Below are the code and all the weights of a small trained network. Each question names an input and a class and asks about switching units off, where a switched-off unit gives its printed mean instead of its output.

import numpy as np


def w(rows, s, z=0):
    codes = np.array(rows[::2]) - 128.0
    scale = np.full(codes.shape[1], s)
    scale[-1] = z or s
    return codes * scale


def norm(h):
    return h / np.sqrt((h * h).mean(-1, keepdims=True) + 1e-5)


def f(y):
    return np.maximum(y, 0)


def log_softmax(a):
    a = a - a.max(-1, keepdims=True)
    return a - np.log(np.exp(a).sum(-1, keepdims=True))


def net(x, mask):
    res = np.array(x, float).reshape(1, 6) / 4 @ E
    u = 0
    for l in range(2):
        y = f(norm(res) @ A[l][:, :-1].T + A[l][:, -1])
        res = res + np.where(mask[u : u + 7], y, B[l][:, -1]) @ B[l][:, :-1]
        u += 7
    return log_softmax(norm(res)[-1] @ U[:, :-1].T + U[:, -1])


A, B = {}, {}
E = w([
[92,106,194,74,97,161,72,77,66],'x0',
[38,183,148,167,74,110,127,140,148],'x1',
[132,125,113,99,107,79,110,197,64],'x2',
[193,137,150,160,83,170,45,207,180],'x3',
[84,134,7,174,150,175,62,105,91],'x4',
[48,79,91,44,140,125,85,172,230],'x5',
],0.0016)
A[0] = w([
[99,95,84,120,149,145,75,131,138,90],'0.n0',
[127,171,121,127,136,223,165,49,254,68],'0.n1',
[42,119,96,78,195,69,242,54,74,3],'0.n2',
[159,122,47,205,117,75,232,174,188,82],'0.n3',
[38,177,160,166,77,111,131,163,121,49],'0.n4',
[128,138,73,69,79,24,106,225,59,30],'0.n5',
[131,130,210,80,157,131,195,155,154,7],'0.n6',
],0.0035,0.0023)
B[0] = w([
[169,153,149,162,72,27,190,117,100,188],'0.n0',
[87,64,163,171,156,109,156,206,34,222],'0.n1',
[222,143,173,185,55,225,13,254,217,254],'0.n2',
[98,198,193,37,221,125,49,96,98,227],'0.n3',
[104,197,113,127,112,170,246,61,184,186],'0.n4',
[65,41,194,216,185,174,172,143,94,205],'0.n5',
[148,70,87,160,66,15,107,78,124,176],'0.n6',
],0.0038,0.0022)
A[1] = w([
[84,109,190,51,46,186,91,46,64,45],'1.n0',
[31,37,53,19,130,115,124,175,242,42],'1.n1',
[147,170,198,102,123,45,202,147,156,113],'1.n2',
[71,166,3,173,158,162,104,99,96,60],'1.n3',
[254,28,84,32,193,169,142,131,83,98],'1.n4',
[115,65,172,201,188,171,128,73,168,9],'1.n5',
[110,123,42,139,128,205,64,131,101,25],'1.n6',
],0.0038,0.0015)
B[1] = w([
[146,168,71,109,252,87,122,176,171,225],'1.n0',
[217,183,143,173,123,151,150,66,40,232],'1.n1',
[125,57,43,101,108,131,81,92,130,223],'1.n2',
[171,42,156,38,88,73,137,100,163,211],'1.n3',
[18,188,125,157,72,130,163,113,174,252],'1.n4',
[84,106,114,133,114,107,131,218,46,176],'1.n5',
[161,100,197,109,112,82,139,136,183,198],'1.n6',
],0.0046,0.0025)
U = w([
[177,39,133,91,71,43,112,83,169,173],'0',
[181,151,156,159,92,190,74,195,176,191],'1',
[205,186,140,163,135,139,160,58,30,148],'2',
[107,179,125,72,254,94,94,137,150,175],'3',
[62,60,155,178,154,125,153,176,59,156],'4',
[49,187,109,144,78,135,178,92,192,149],'5',
[120,108,70,113,143,177,138,116,133,9],'6',
[122,107,59,98,139,188,140,122,133,3],'7',
],0.0094,0.0036)

Each question gives the input, the list of numbers given to net, and the class t.
The units are the neurons (one row each of A and B). Each row of codes is followed by its name. A weight is (code - 128) times the scale printed after its matrix; where a second scale follows, it is the last column's (A, B and U).
mask holds one flag per neuron, layer by layer. A switched-off neuron (its flag False) gives its mean, the last column of its row in B, instead of its output. The means were averaged over made-up inputs and are rounded, as every weight is.
A unit's drop is (log p(t) with every unit on - log p(t) with that unit switched off) / (log p(t) with every unit on - log p(t) with every unit switched off).
The circuit of an input: a set's keep is (log p(t) with only the set's units on - log p(t) with every unit switched off) / (log p(t) with every unit on - log p(t) with every unit switched off). Starting from the 12 units with the biggest drops (on a tie, the unit counted first), units are removed one at a time, each time the one whose removal leaves the highest keep (on an exact tie, the one counted first), for as long as the keep stays at least 0.8.
units of the circuit, in order: the units of the circuit, biggest drop first
k most important neurons: the k neurons with the biggest drops, biggest first
top k neurons in layer l: the k neurons of layer l with the biggest drops, biggest first
input [5,7,-3,-7,3,3], class 1: 3 most important neurons -> (0.n2, 1.n4, 0.n3)
input [6,-8,-5,-1,2,3], class 5: units of the circuit, in order -> (1.n4)
input [-8,4,-4,5,6,6], class 3: 4 most important neurons -> (0.n3, 0.n2, 1.n2, 0.n6)
input [0,-6,6,6,5,7], class 2: units of the circuit, in order -> (1.n1, 0.n2)
input [-7,0,5,5,-5,-2], class 3: 2 most important neurons -> (0.n3, 0.n2)
input [-4,-8,-7,-3,5,-6], class 5: units of the circuit, in order -> (1.n4, 1.n1)
input [-2,3,7,-1,1,8], class 2: 2 most important neurons -> (1.n1, 0.n1)
input [-1,-6,-8,7,5,2], class 4: units of the circuit, in order -> (0.n1, 1.n5)
input [-3,7,-1,7,7,-2], class 0: units of the circuit, in order -> (1.n3, 0.n2)
input [-6,-3,-6,-4,-6,7], class 2: top 2 neurons in layer 1 -> (1.n1, 1.n3)
input [2,2,-8,-4,7,0], class 4: 2 most important neurons -> (0.n1, 1.n5)
input [-8,-8,4,7,-7,-2], class 3: top 3 neurons in layer 0 -> (0.n3, 0.n2, 0.n0)
input [3,8,-2,7,-8,6], class 0: top 2 neurons in layer 0 -> (0.n2, 0.n6)
input [4,-5,-6,2,6,1], class 0: units of the circuit, in order -> (1.n6)
input [-3,6,-8,1,-8,-1], class 0: 3 most important neurons -> (1.n2, 0.n6, 0.n5)
input [8,-3,-6,-4,-7,4], class 3: 2 most important neurons -> (1.n0, 1.n3)
input [6,7,-8,6,-4,6], class 4: units of the circuit, in order -> (0.n1, 0.n2)
input [6,4,-7,-3,-8,-6], class 0: units of the circuit, in order -> (1.n2, 0.n6)
input [0,-7,-4,6,-3,1], class 5: units of the circuit, in order -> (1.n4, 0.n2)
input [-2,2,-5,-7,-2,-1], class 1: units of the circuit, in order -> (0.n2)
input [-8,0,-3,-1,-3,-3], class 3: 2 most important neurons -> (0.n3, 1.n1)
input [5,-4,-5,3,-6,8], class 2: units of the circuit, in order -> (1.n1, 0.n2)
input [-8,5,-8,-5,2,6], class 3: 4 most important neurons -> (0.n3, 0.n5, 1.n4, 0.n6)
input [5,-7,-6,-2,-4,-3], class 5: 3 most important neurons -> (1.n4, 0.n5, 0.n3)
input [-8,-7,3,-3,3,-3], class 3: 2 most important neurons -> (0.n3, 1.n1)
input [1,-3,0,3,-6,-3], class 0: top 2 neurons in layer 1 -> (1.n2, 1.n1)
input [8,8,3,-7,7,3], class 3: 4 most important neurons -> (1.n0, 1.n4, 1.n2, 0.n6)
input [5,-5,2,-2,-4,5], class 2: units of the circuit, in order -> (1.n1, 1.n3)
input [-5,5,6,-3,-5,6], class 2: units of the circuit, in order -> (1.n1)
input [-7,1,1,3,-1,8], class 2: 3 most important neurons -> (1.n1, 0.n2, 1.n0)
